Below is a small trained network, with its code and all its weights. Each question gives an input and a class and asks what happens when units are switched off, that is, made to give their printed mean instead of their output.

import numpy as np


def w(rows, s, z=0):
    codes = np.array(rows[::2]) - 128.0
    scale = np.full(codes.shape[1], s)
    scale[-1] = z or s
    return codes * scale


def norm(h):
    return h / np.sqrt((h * h).mean(-1, keepdims=True) + 1e-5)


def f(y):
    return np.maximum(y, 0)


def log_softmax(a):
    a = a - a.max(-1, keepdims=True)
    return a - np.log(np.exp(a).sum(-1, keepdims=True))


def net(x, mask):
    res = np.array(x, float).reshape(1, 4) / 4 @ E
    u = 0
    for l in range(3):
        y = f(norm(res) @ A[l][:, :-1].T + A[l][:, -1])
        res = res + np.where(mask[u : u + 7], y, B[l][:, -1]) @ B[l][:, :-1]
        u += 7
    return log_softmax(norm(res)[-1] @ U[:, :-1].T + U[:, -1])


A, B = {}, {}
E = w([
[195,142,119,161,150,82,141],'x0',
[142,151,108,2,119,89,10],'x1',
[109,135,166,123,85,23,190],'x2',
[102,167,101,90,166,135,172],'x3',
],0.009)
A[0] = w([
[204,54,194,150,87,199,67,119],'0.n1',
[149,185,1,67,183,166,206,94],'0.n2',
[166,110,61,142,162,148,60,135],'0.n3',
[190,26,131,168,171,113,201,28],'0.n4',
[108,156,206,78,115,138,91,225],'0.n5',
[204,80,93,198,196,54,141,10],'0.n6',
[230,195,52,159,148,82,135,4],'0.n7',
],0.0078,0.0033)
B[0] = w([
[56,179,40,133,98,44,154,248],'0.n1',
[157,177,1,154,118,70,156,245],'0.n2',
[211,169,163,165,115,114,109,238],'0.n3',
[133,53,176,164,177,181,159,224],'0.n4',
[167,77,147,156,159,187,238,254],'0.n5',
[161,85,123,134,45,158,141,205],'0.n6',
[133,69,170,68,40,245,209,192],'0.n7',
],0.0091,0.0041)
A[1] = w([
[26,108,113,119,125,248,161,199],'1.n1',
[135,44,155,209,29,59,35,175],'1.n2',
[143,98,164,212,108,134,196,109],'1.n3',
[234,92,161,110,168,126,149,252],'1.n4',
[145,107,85,254,207,210,52,134],'1.n5',
[185,131,80,44,228,90,78,192],'1.n6',
[125,151,109,122,246,101,224,190],'1.n7',
],0.007,0.0016)
B[1] = w([
[208,72,171,178,98,157,168,227],'1.n1',
[93,111,27,104,191,147,164,199],'1.n2',
[116,109,129,105,180,119,113,253],'1.n3',
[82,133,183,55,112,148,119,204],'1.n4',
[245,189,123,183,169,92,139,213],'1.n5',
[80,140,117,175,117,153,69,200],'1.n6',
[118,37,102,131,166,136,98,228],'1.n7',
],0.012,0.0061)
A[2] = w([
[96,112,137,180,149,140,191,115],'2.n1',
[191,80,65,193,8,163,192,253],'2.n2',
[95,147,129,42,53,152,2,180],'2.n3',
[203,87,68,130,96,137,89,117],'2.n4',
[229,85,133,138,59,238,120,96],'2.n5',
[21,87,204,145,141,75,156,131],'2.n6',
[131,70,210,57,195,50,172,85],'2.n7',
],0.0094,0.0041)
B[2] = w([
[158,72,44,108,49,194,100,182],'2.n1',
[28,155,167,52,91,84,65,247],'2.n2',
[170,2,201,252,144,155,217,174],'2.n3',
[45,120,99,97,52,12,133,175],'2.n4',
[123,178,228,43,125,87,112,194],'2.n5',
[208,251,172,117,123,55,97,167],'2.n6',
[151,231,95,172,143,162,44,180],'2.n7',
],0.0082,0.013)
U = w([
[177,35,172,201,129,141,141,178],'0',
[119,133,187,39,50,120,142,154],'1',
[186,240,105,155,139,66,93,162],'2',
[72,101,6,101,134,88,157,171],'3',
[109,146,129,82,164,135,108,81],'4',
[104,165,125,101,197,187,173,1],'5',
],0.013,0.0047)

Each question gives the input, the list of numbers given to net, and the class t.
The units are the neurons (one row each of A and B). Each row of codes is followed by its name. A weight is (code - 128) times the scale printed after its matrix; where a second scale follows, it is the last column's (A, B and U).
mask holds one flag per neuron, layer by layer. A switched-off neuron (its flag False) gives its mean, the last column of its row in B, instead of its output. The means were averaged over made-up inputs and are rounded, as every weight is.
A unit's drop is (log p(t) with every unit on - log p(t) with that unit switched off) / (log p(t) with every unit on - log p(t) with every unit switched off).
The circuit of an input: a set's keep is (log p(t) with only the set's units on - log p(t) with every unit switched off) / (log p(t) with every unit on - log p(t) with every unit switched off). Starting from the 12 units with the biggest drops (on a tie, the unit counted first), units are removed one at a time, each time the one whose removal leaves the highest keep (on an exact tie, the one counted first), for as long as the keep stays at least 0.8.
circuit, biggest first: the units of the circuit, biggest drop first
unit that matters most: the unit with the biggest drop
k most important neurons: the k neurons with the biggest drops, biggest first
top k neurons in layer l: the k neurons of layer l with the biggest drops, biggest first
input [7,-6,0,1], class 1: unit that matters most -> 0.n6
input [-5,-5,8,7], class 2: 4 most important neurons -> 2.n6; 2.n7; 1.n2; 0.n7
input [-7,-5,-6,-6], class 1: 2 most important neurons -> 1.n1; 2.n2
input [-5,-4,4,7], class 3: top 2 neurons in layer 0 -> 0.n7; 0.n2
input [1,6,8,-2], class 2: 3 most important neurons -> 2.n7; 0.n5; 2.n2
input [7,-2,6,-5], class 1: 3 most important neurons -> 0.n6; 0.n7; 0.n1
input [4,-2,7,-3], class 2: top 2 neurons in layer 1 -> 1.n3; 1.n1
input [3,-2,5,5], class 2: 4 most important neurons -> 2.n7; 2.n6; 1.n2; 0.n1
input [-1,-6,8,1], class 2: 4 most important neurons -> 2.n6; 2.n7; 2.n3; 0.n5
input [-4,5,1,6], class 3: 4 most important neurons -> 0.n2; 0.n5; 0.n7; 0.n3
input [8,-4,-4,-4], class 1: 2 most important neurons -> 0.n7; 0.n6
input [3,6,-4,2], class 0: circuit, biggest first -> 2.n3; 1.n6
input [8,-6,-8,5], class 1: circuit, biggest first -> 0.n7; 2.n5; 2.n2
input [8,8,-7,3], class 0: circuit, biggest first -> 2.n3; 1.n6; 2.n2
input [-4,-3,3,-8], class 3: circuit, biggest first -> 1.n2
input [-2,3,4,3], class 2: top 4 neurons in layer 0 -> 0.n5; 0.n7; 0.n4; 0.n1
input [8,-4,8,-2], class 1: 4 most important neurons -> 0.n6; 0.n7; 1.n5; 2.n1
input [-2,-4,1,-8], class 3: 2 most important neurons -> 1.n2; 0.n1
input [-2,0,-5,-6], class 3: 2 most important neurons -> 0.n1; 1.n2
input [3,8,-7,-6], class 0: circuit, biggest first -> 2.n3
input [-6,3,3,8], class 3: top 2 neurons in layer 0 -> 0.n2; 0.n7
